Here is a tiny trained network, its code and every weight. The questions are about switching its units off for an input and a target symbol, where a switched-off unit gives its printed mean instead of its output.

import numpy as np


def w(rows, s, z=0):
    codes = np.array(rows[::2]) - 128.0
    scale = np.full(codes.shape[1], s)
    scale[-1] = z or s
    return codes * scale


def norm(h):
    return h / np.sqrt((h * h).mean(-1, keepdims=True) + 1e-5)


def f(y):
    return np.maximum(y, 0)


def softmax(a):
    e = np.exp(a - a.max(-1, keepdims=True))
    return e / e.sum(-1, keepdims=True)


def log_softmax(a):
    a = a - a.max(-1, keepdims=True)
    return a - np.log(np.exp(a).sum(-1, keepdims=True))


def net(x, mask):
    ids = ['αβγδεζηθλμξπστφω'.index(c) for c in x.split()]
    T = len(ids)
    res = E[ids] + P[:T]
    r = norm(res)
    for j in range(3):
        rows = slice(2 * j, 2 * j + 2)
        q, k, v = (r @ M[0][rows].T for M in (Q, K, V))
        z = softmax(np.where(np.tri(T) > 0, q @ k.T / 2**0.5, -1e9)) @ v
        o = O[0][rows]
        res = res + np.where(mask[j], z, o[:, -1]) @ o[:, :-1]
    y = f(norm(res) @ A[0][:, :-1].T + A[0][:, -1])
    res = res + np.where(mask[3:7], y, B[0][:, -1]) @ B[0][:, :-1]
    return log_softmax(norm(res)[-1] @ U[:, :-1].T + U[:, -1])


Q, K, V, O, A, B = {}, {}, {}, {}, {}, {}
E = w([
[102,110,136],'α',
[73,120,115],'β',
[117,130,132],'γ',
[43,84,170],'δ',
[105,83,41],'ε',
[117,130,131],'ζ',
[168,136,127],'η',
[166,137,126],'θ',
[160,94,122],'λ',
[91,154,109],'μ',
[77,162,106],'ξ',
[134,122,26],'π',
[168,117,253],'σ',
[99,124,128],'τ',
[135,55,95],'φ',
[80,121,118],'ω',
],0.024)
P = w([
[95,220,239],'0',
[97,207,233],'1',
[115,212,241],'2',
[121,213,237],'3',
[116,200,239],'4',
[114,193,233],'5',
[112,184,245],'6',
[117,172,248],'7',
[122,173,244],'8',
[108,168,246],'9',
[103,156,251],'10',
],0.002)
Q[0] = w([
[2,99,212],'h1',
[140,93,229],'h1',
[22,98,100],'h2',
[143,81,130],'h2',
[176,28,93],'h3',
[17,92,147],'h3',
],0.0084)
K[0] = w([
[151,26,15],'h1',
[153,138,70],'h1',
[90,2,101],'h2',
[22,121,159],'h2',
[53,216,51],'h3',
[203,66,113],'h3',
],0.0076)
V[0] = w([
[200,208,255],'h1',
[28,122,173],'h1',
[45,44,135],'h2',
[160,110,178],'h2',
[168,44,193],'h3',
[132,95,172],'h3',
],0.0071)
O[0] = w([
[115,187,218,32],'h1',
[133,151,217,237],'h1',
[161,166,92,253],'h2',
[128,106,108,100],'h2',
[73,72,184,147],'h3',
[2,125,217,151],'h3',
],0.0057,0.0041)
A[0] = w([
[11,165,112,51],'n1',
[218,1,125,3],'n2',
[20,200,93,5],'n3',
[147,111,191,150],'n4',
],0.0086,0.0044)
B[0] = w([
[254,130,108,254],'n1',
[162,180,145,160],'n2',
[214,106,144,217],'n3',
[60,88,45,177],'n4',
],0.0077,0.005)
U = w([
[47,101,148,121],'α',
[145,132,105,3],'β',
[49,186,150,159],'γ',
[55,103,145,137],'δ',
[65,98,22,190],'ε',
[47,194,146,179],'ζ',
[113,140,140,28],'η',
[111,144,135,30],'θ',
[143,6,177,143],'λ',
[127,156,116,69],'μ',
[150,215,94,164],'ξ',
[101,134,50,218],'π',
[110,102,200,238],'σ',
[214,177,176,131],'τ',
[165,63,76,157],'φ',
[146,146,119,81],'ω',
],0.018,0.0047)

Each question gives the input, a string of symbols that net reads in full, and the target symbol t.
The units are the heads (2 rows each of Q, K, V and O) and the neurons (one row each of A and B). Each row of codes is followed by its name. A weight is (code - 128) times the scale printed after its matrix; where a second scale follows, it is the last column's (O, A, B and U).
mask holds one flag per unit, heads first, then neurons. A switched-off unit (its flag False) gives its mean, the last column of its rows in O or B, instead of its output. The means were averaged over made-up inputs and are rounded, as every weight is.
A unit's drop is (log p(t) with every unit on - log p(t) with that unit switched off) / (log p(t) with every unit on - log p(t) with every unit switched off).
The circuit of an input: a set's keep is (log p(t) with only the set's units on - log p(t) with every unit switched off) / (log p(t) with every unit on - log p(t) with every unit switched off). Starting from all 7 units, units are removed one at a time, each time the one whose removal leaves the highest keep (on an exact tie, the one counted first), for as long as the keep stays at least 0.8.
circuit, biggest first: the units of the circuit, biggest drop first
k most important neurons: the k neurons with the biggest drops, biggest first
heads that matter: for each layer, one digit per head in row order, 1 if its drop is at least 0.15 and else 0, layers parted by /
drop of u: that unit's drop, to one decimal
input θ λ φ τ ξ η φ ζ, target φ: heads that matter -> 100
input τ τ λ ε ξ β ξ λ τ γ ζ, target λ: heads that matter -> 101
input τ τ λ φ ζ τ ζ τ τ ξ τ, target φ: circuit, biggest first -> h1
input ζ β ξ α τ γ τ β λ γ ω, target λ: heads that matter -> 001
input ζ η τ τ τ ζ τ τ τ τ, target τ: heads that matter -> 110
input μ α μ ζ, target ζ: 3 most important neurons -> n1, n3, n4
input σ γ τ τ ζ γ ω, target σ: heads that matter -> 101
input τ λ τ τ λ τ τ, target λ: heads that matter -> 101
input τ ω φ ζ, target φ: heads that matter -> 101
input α τ τ ξ, target τ: 2 most important neurons -> n3, n1
input τ ξ ζ, target ζ: 2 most important neurons -> n1, n3
input τ τ τ φ τ, target φ: 2 most important neurons -> n1, n4
input τ λ π τ τ ω τ ξ ε μ α, target ε: 2 most important neurons -> n3, n1
input ω τ β τ μ, target τ: circuit, biggest first -> n3
input λ τ λ δ η τ τ γ ξ β, target λ: 3 most important neurons -> n1, n3, n4
input φ ξ ξ τ τ β, target φ: drop of n1 -> 0.3
input τ ζ τ ε τ τ τ τ, target ε: drop of h1 -> 0.8
input β τ ε τ ζ τ τ ξ γ, target ε: drop of n1 -> 0.2
input ξ τ σ τ τ τ τ τ, target σ: drop of h3 -> 0.4
input τ τ ζ ζ α ξ γ ω τ ω τ, target τ: circuit, biggest first -> h2
